Below are the code and all the weights of a small trained network. Each question names an input and a class and asks about switching units off, where a switched-off unit gives its printed mean instead of its output.

import numpy as np


def w(rows, s, z=0):
    codes = np.array(rows[::2]) - 128.0
    scale = np.full(codes.shape[1], s)
    scale[-1] = z or s
    return codes * scale


def f(y):
    return y / 2 * (1 + np.tanh(0.7978845608 * (y + 0.044715 * y**3)))


def log_softmax(a):
    a = a - a.max(-1, keepdims=True)
    return a - np.log(np.exp(a).sum(-1, keepdims=True))


def net(x, mask):
    res = np.array(x, float).reshape(1, 5) / 4 @ E
    y = f(res @ A[0][:, :-1].T + A[0][:, -1])
    res = res + np.where(mask, y, B[0][:, -1]) @ B[0][:, :-1]
    return log_softmax(res[-1] @ U[:, :-1].T + U[:, -1])


A, B = {}, {}
E = w([
[49,209,123,222,82,149,86,37],'x0',
[198,69,92,253,41,203,138,151],'x1',
[115,112,123,131,120,116,132,128],'x2',
[220,42,116,74,121,138,31,40],'x3',
[191,170,204,201,114,2,103,160],'x4',
],0.01)
A[0] = w([
[118,166,56,156,199,115,215,209,74],'neuron 0',
[222,59,134,60,119,110,62,79,91],'neuron 1',
[201,115,83,148,51,176,193,126,62],'neuron 2',
[121,164,133,63,190,107,110,142,64],'neuron 3',
[142,132,139,135,106,68,152,112,38],'neuron 4',
[207,186,198,153,101,4,88,140,25],'neuron 5',
[61,201,130,51,151,56,66,92,37],'neuron 6',
[87,129,101,63,187,76,136,104,91],'neuron 7',
[93,204,172,124,87,143,245,160,80],'neuron 8',
[49,99,60,62,161,242,131,109,55],'neuron 9',
[112,146,187,130,105,148,201,198,25],'neuron 10',
[96,153,142,168,142,156,2,47,115],'neuron 11',
[204,159,77,113,187,137,131,175,5],'neuron 12',
[205,51,158,60,162,115,195,188,22],'neuron 13',
],0.0094,0.0029)
B[0] = w([
[101,137,94,70,103,79,76,139,209],'neuron 0',
[98,124,83,50,102,69,35,117,248],'neuron 1',
[167,78,124,195,135,149,110,171,206],'neuron 2',
[149,112,90,176,123,161,120,154,186],'neuron 3',
[109,105,146,136,170,91,166,137,144],'neuron 4',
[158,78,204,118,197,69,170,155,236],'neuron 5',
[171,111,108,209,40,182,119,174,218],'neuron 6',
[202,86,103,193,111,189,122,154,192],'neuron 7',
[109,125,95,75,119,53,67,74,221],'neuron 8',
[151,77,217,103,255,94,189,137,245],'neuron 9',
[131,125,86,86,128,127,48,140,184],'neuron 10',
[40,150,134,114,96,129,124,80,204],'neuron 11',
[97,170,121,135,127,152,156,133,160],'neuron 12',
[61,233,148,172,15,157,225,31,243],'neuron 13',
],0.0092,0.012)
U = w([
[125,125,53,40,115,93,16,128,77],'0',
[175,91,254,117,213,108,204,160,97],'1',
[55,234,159,191,65,166,195,58,254],'2',
[239,79,57,240,87,208,105,215,58],'3',
],0.0095,0.0043)

Each question gives the input, the list of numbers given to net, and the class t.
The units are the neurons (one row each of A and B). Each row of codes is followed by its name. A weight is (code - 128) times the scale printed after its matrix; where a second scale follows, it is the last column's (A, B and U).
mask holds one flag per neuron, in row order. A switched-off neuron (its flag False) gives its mean, the last column of its row in B, instead of its output. The means were averaged over made-up inputs and are rounded, as every weight is.
A unit's drop is (log p(t) with every unit on - log p(t) with that unit switched off) / (log p(t) with every unit on - log p(t) with every unit switched off).
The circuit of an input: a set's keep is (log p(t) with only the set's units on - log p(t) with every unit switched off) / (log p(t) with every unit on - log p(t) with every unit switched off). Starting from the 12 units with the biggest drops (on a tie, the unit counted first), units are removed one at a time, each time the one whose removal leaves the highest keep (on an exact tie, the one counted first), for as long as the keep stays at least 0.8.
circuit, biggest first: the units of the circuit, biggest drop first
unit that matters most: the unit with the biggest drop
top k neurons: the k neurons with the biggest drops, biggest first
drop of u: that unit's drop, to one decimal
input [-5,3,-1,-2,-6], class 1: circuit, biggest first -> [neuron 9]
input [1,2,6,0,0], class 3: top 2 neurons -> [neuron 13; neuron 9]
input [6,-4,1,-7,-4], class 0: top 2 neurons -> [neuron 13; neuron 8]
input [-3,-5,2,-4,-1], class 3: top 2 neurons -> [neuron 7; neuron 1]
input [6,-8,8,-3,-3], class 3: circuit, biggest first -> [neuron 6; neuron 7]
input [2,8,3,-8,-7], class 0: top 2 neurons -> [neuron 8; neuron 0]
input [-7,-6,-1,-5,-3], class 2: top 2 neurons -> [neuron 13; neuron 1]
input [5,-4,5,-1,-5], class 1: top 2 neurons -> [neuron 9; neuron 13]
input [-2,8,-2,8,8], class 0: top 3 neurons -> [neuron 1; neuron 9; neuron 6]
input [7,0,2,-7,-4], class 0: circuit, biggest first -> [neuron 13; neuron 8]
input [-4,-6,8,-1,5], class 3: circuit, biggest first -> [neuron 6; neuron 7]
input [5,5,-4,-7,-6], class 0: circuit, biggest first -> [neuron 8; neuron 13]
input [-5,3,1,-6,-3], class 0: top 2 neurons -> [neuron 0; neuron 10]
input [-4,3,2,-6,-8], class 1: top neuron -> [neuron 9]
input [-7,8,-4,8,7], class 0: top 2 neurons -> [neuron 1; neuron 9]
input [-2,5,-4,-6,-7], class 1: top 2 neurons -> [neuron 9; neuron 1]
input [-6,-6,-6,-4,-5], class 2: top 3 neurons -> [neuron 13; neuron 5; neuron 2]
input [0,0,-1,-7,7], class 0: top 4 neurons -> [neuron 8; neuron 9; neuron 10; neuron 0]
input [-7,-4,3,7,-8], class 1: drop of neuron 8 -> 0.2
input [-6,5,-7,0,1], class 2: drop of neuron 9 -> 0.0
input [-7,5,-4,5,-7], class 1: drop of neuron 6 -> 0.1
input [-1,2,5,3,6], class 1: unit that matters most -> neuron 5
